Here is a tiny trained network, its code and every weight. The questions are about switching its units off for an input and a target symbol, where a switched-off unit gives its printed mean instead of its output.

import numpy as np


def w(rows, s, z=0):
    codes = np.array(rows[::2]) - 128.0
    scale = np.full(codes.shape[1], s)
    scale[-1] = z or s
    return codes * scale


def norm(h):
    return h / np.sqrt((h * h).mean(-1, keepdims=True) + 1e-5)


def f(y):
    return y / 2 * (1 + np.tanh(0.7978845608 * (y + 0.044715 * y**3)))


def softmax(a):
    e = np.exp(a - a.max(-1, keepdims=True))
    return e / e.sum(-1, keepdims=True)


def log_softmax(a):
    a = a - a.max(-1, keepdims=True)
    return a - np.log(np.exp(a).sum(-1, keepdims=True))


def net(x, mask):
    ids = ['Σαζηλμ'.index(c) for c in x.split()]
    T = len(ids)
    res = E[ids] + P[:T]
    r = norm(res)
    for j in range(2):
        rows = slice(3 * j, 3 * j + 3)
        q, k, v = (r @ M[0][rows].T for M in (Q, K, V))
        z = softmax(np.where(np.tri(T) > 0, q @ k.T / 3**0.5, -1e9)) @ v
        o = O[0][rows]
        res = res + np.where(mask[j], z, o[:, -1]) @ o[:, :-1]
    y = f(norm(res) @ A[0][:, :-1].T + A[0][:, -1])
    res = res + np.where(mask[2:18], y, B[0][:, -1]) @ B[0][:, :-1]
    return log_softmax(norm(res)[-1] @ U[:, :-1].T + U[:, -1])


Q, K, V, O, A, B = {}, {}, {}, {}, {}, {}
E = w([
[96,139,163,92],'Σ',
[80,153,103,113],'α',
[204,103,72,102],'ζ',
[104,96,254,155],'η',
[172,157,171,120],'λ',
[118,100,113,45],'μ',
],0.025)
P = w([
[205,142,130,218],'0',
[227,137,172,235],'1',
[241,112,218,228],'2',
[253,91,238,208],'3',
[241,99,224,189],'4',
[232,101,197,167],'5',
],0.0033)
Q[0] = w([
[66,109,132,135],'H0',
[127,193,138,149],'H0',
[43,162,122,119],'H0',
[228,97,146,191],'H1',
[199,111,71,139],'H1',
[112,6,88,151],'H1',
],0.027)
K[0] = w([
[116,62,127,125],'H0',
[186,151,164,159],'H0',
[163,90,170,87],'H0',
[238,101,129,202],'H1',
[208,81,129,85],'H1',
[137,6,84,128],'H1',
],0.022)
V[0] = w([
[169,51,187,206],'H0',
[173,245,123,190],'H0',
[188,23,139,76],'H0',
[203,67,76,100],'H1',
[76,45,17,167],'H1',
[76,34,175,61],'H1',
],0.012)
O[0] = w([
[232,238,206,130,70],'H0',
[237,94,123,65,106],'H0',
[89,234,96,134,129],'H0',
[237,203,232,255,143],'H1',
[223,153,65,122,1],'H1',
[33,141,34,237,160],'H1',
],0.0087,0.005)
A[0] = w([
[121,200,151,254,252],'N0',
[144,135,129,136,103],'N1',
[110,104,177,125,143],'N2',
[54,136,59,104,178],'N3',
[115,193,157,72,165],'N4',
[166,219,142,147,162],'N5',
[157,115,173,120,102],'N6',
[167,123,24,81,146],'N7',
[101,93,126,99,160],'N8',
[217,140,154,153,122],'N9',
[114,84,155,188,238],'N10',
[100,153,129,117,128],'N11',
[131,181,43,113,46],'N12',
[109,176,113,129,116],'N13',
[99,140,133,142,253],'N14',
[129,124,138,136,94],'N15',
],0.019,0.0026)
B[0] = w([
[171,104,249,150,220],'N0',
[131,141,130,116,130],'N1',
[90,139,127,162,178],'N2',
[214,84,71,171,254],'N3',
[64,100,84,131,184],'N4',
[122,194,50,175,185],'N5',
[96,106,125,143,171],'N6',
[118,152,250,94,171],'N7',
[154,158,135,176,181],'N8',
[128,155,70,43,230],'N9',
[76,175,99,83,203],'N10',
[132,97,106,115,159],'N11',
[99,84,158,37,158],'N12',
[146,107,105,77,151],'N13',
[125,132,88,118,176],'N14',
[121,138,124,121,128],'N15',
],0.024,0.0096)
U = w([
[75,102,83,188,143],'Σ',
[108,85,169,74,18],'α',
[145,206,157,138,186],'ζ',
[53,126,233,132,253],'η',
[9,175,120,101,93],'λ',
[162,72,213,188,51],'μ',
],0.012,0.0031)

Each question gives the input, a string of symbols that net reads in full, and the target symbol t.
The units are the heads (3 rows each of Q, K, V and O) and the neurons (one row each of A and B). Each row of codes is followed by its name. A weight is (code - 128) times the scale printed after its matrix; where a second scale follows, it is the last column's (O, A, B and U).
mask holds one flag per unit, heads first, then neurons. A switched-off unit (its flag False) gives its mean, the last column of its rows in O or B, instead of its output. The means were averaged over made-up inputs and are rounded, as every weight is.
A unit's drop is (log p(t) with every unit on - log p(t) with that unit switched off) / (log p(t) with every unit on - log p(t) with every unit switched off).
The circuit of an input: a set's keep is (log p(t) with only the set's units on - log p(t) with every unit switched off) / (log p(t) with every unit on - log p(t) with every unit switched off). Starting from the 12 units with the biggest drops (on a tie, the unit counted first), units are removed one at a time, each time the one whose removal leaves the highest keep (on an exact tie, the one counted first), for as long as the keep stays at least 0.8.
circuit, biggest first: the units of the circuit, biggest drop first
unit that matters most: the unit with the biggest drop
k most important neurons: the k neurons with the biggest drops, biggest first
which heads matter: for each layer, one digit per head in row order, 1 if its drop is at least 0.15 and else 0, layers parted by /
drop when u is switched off: that unit's drop, to one decimal
input η ζ μ λ Σ, target Σ: which heads matter -> 01
input ζ α η ζ ζ α, target α: circuit, biggest first -> [H1 N12]
input α λ Σ, target η: which heads matter -> 11
input α α Σ α, target μ: unit that matters most -> N3
input λ Σ μ α ζ η, target λ: circuit, biggest first -> [H1 N0]
input α ζ μ, target Σ: 3 most important neurons -> [N0 N10 N9]
input α α α, target μ: which heads matter -> 01
input μ η η α ζ η, target λ: which heads matter -> 01
input α Σ λ α Σ, target μ: 2 most important neurons -> [N9 N10]
input Σ λ η α μ, target Σ: 3 most important neurons -> [N0 N10 N12]
input μ ζ Σ α Σ α, target α: 3 most important neurons -> [N12 N7 N5]
input λ η α, target η: drop when N7 is switched off -> 0.6
input λ Σ λ α, target η: drop when H1 is switched off -> 1.0
input η ζ ζ, target ζ: drop when H1 is switched off -> 0.8
